Here is a tiny trained network, its code and every weight. The questions are about switching its units off for an input and a class, where a switched-off unit gives its printed mean instead of its output.

import numpy as np


def w(rows, s, z=0):
    codes = np.array(rows[::2]) - 128.0
    scale = np.full(codes.shape[1], s)
    scale[-1] = z or s
    return codes * scale


def f(y):
    return np.maximum(y, 0)


def log_softmax(a):
    a = a - a.max(-1, keepdims=True)
    return a - np.log(np.exp(a).sum(-1, keepdims=True))


def net(x, mask):
    res = np.array(x, float).reshape(1, 4) / 4 @ E
    y = f(res @ A[0][:, :-1].T + A[0][:, -1])
    res = res + np.where(mask, y, B[0][:, -1]) @ B[0][:, :-1]
    return log_softmax(res[-1] @ U[:, :-1].T + U[:, -1])


A, B = {}, {}
E = w([
[157,86,228,130,92,105,63,166,26,176,126,178],'x0',
[236,84,114,112,179,161,209,106,164,95,237,221],'x1',
[138,80,106,62,114,2,118,218,161,167,109,72],'x2',
[218,178,91,68,94,97,85,61,52,116,160,124],'x3',
],0.0076)
A[0] = w([
[89,57,152,130,129,63,142,244,164,170,76,103,185],'neuron 0',
[150,14,234,116,114,161,141,159,95,170,181,226,251],'neuron 1',
[235,139,117,103,118,118,213,40,119,79,229,200,190],'neuron 2',
[124,133,70,144,254,195,223,119,228,77,155,171,160],'neuron 3',
[112,30,169,201,175,137,206,219,173,124,143,135,184],'neuron 4',
[51,147,170,163,118,154,102,117,92,171,79,86,79],'neuron 5',
[173,149,97,112,140,108,136,56,84,95,159,106,96],'neuron 6',
[126,135,212,138,86,98,55,144,58,169,70,131,162],'neuron 7',
[83,187,149,180,108,161,97,120,130,126,57,78,137],'neuron 8',
],0.0058,0.0022)
B[0] = w([
[148,147,114,66,149,96,23,161,89,191,82,124,224],'neuron 0',
[62,151,80,148,106,101,201,170,108,102,112,65,220],'neuron 1',
[180,188,182,150,159,172,104,76,132,119,121,201,254],'neuron 2',
[35,162,126,210,104,136,255,73,150,40,154,148,242],'neuron 3',
[114,66,54,92,86,97,126,158,125,165,101,74,206],'neuron 4',
[139,140,161,183,149,165,137,119,127,96,188,165,194],'neuron 5',
[149,138,101,115,145,108,78,148,118,139,152,109,178],'neuron 6',
[94,127,152,155,136,143,207,104,123,76,122,113,218],'neuron 7',
[119,174,137,178,145,192,207,69,166,120,148,134,200],'neuron 8',
],0.0081,0.0087)
U = w([
[182,127,165,103,180,134,1,115,122,178,113,168,1],'0',
[85,139,157,214,134,183,229,72,135,70,139,139,169],'1',
[74,85,89,78,85,54,139,194,130,164,82,51,164],'2',
],0.0074,0.0011)

Each question gives the input, the list of numbers given to net, and the class t.
The units are the neurons (one row each of A and B). Each row of codes is followed by its name. A weight is (code - 128) times the scale printed after its matrix; where a second scale follows, it is the last column's (A, B and U).
mask holds one flag per neuron, in row order. A switched-off neuron (its flag False) gives its mean, the last column of its row in B, instead of its output. The means were averaged over made-up inputs and are rounded, as every weight is.
A unit's drop is (log p(t) with every unit on - log p(t) with that unit switched off) / (log p(t) with every unit on - log p(t) with every unit switched off).
The circuit of an input: a set's keep is (log p(t) with only the set's units on - log p(t) with every unit switched off) / (log p(t) with every unit on - log p(t) with every unit switched off). Starting from all 9 units, units are removed one at a time, each time the one whose removal leaves the highest keep (on an exact tie, the one counted first), for as long as the keep stays at least 0.8.
circuit, biggest first: the units of the circuit, biggest drop first
most important unit: the unit with the biggest drop
k most important neurons: the k neurons with the biggest drops, biggest first
drop of u: that unit's drop, to one decimal
input [7,8,3,-4], class 2: circuit, biggest first -> (neuron 1; neuron 4)
input [-3,3,4,-6], class 2: most important unit -> neuron 4
input [-1,1,3,5], class 0: circuit, biggest first -> (neuron 3; neuron 1)
input [4,6,3,7], class 0: 2 most important neurons -> (neuron 3; neuron 2)
input [7,3,3,0], class 2: circuit, biggest first -> (neuron 1; neuron 3)
input [0,-2,-5,7], class 0: 2 most important neurons -> (neuron 3; neuron 1)
input [-2,8,7,-5], class 2: 3 most important neurons -> (neuron 4; neuron 0; neuron 8)
input [-6,-6,2,-5], class 2: 4 most important neurons -> (neuron 0; neuron 2; neuron 7; neuron 3)
input [4,-3,1,-3], class 2: 3 most important neurons -> (neuron 3; neuron 2; neuron 0)
input [-1,-3,-7,8], class 0: 3 most important neurons -> (neuron 3; neuron 1; neuron 6)
input [-1,5,3,8], class 0: drop of neuron 3 -> 0.1
input [-1,4,1,7], class 0: drop of neuron 3 -> 0.2
input [-2,0,-6,8], class 0: drop of neuron 3 -> 0.3
input [2,6,2,-6], class 2: most important neuron -> (neuron 4)
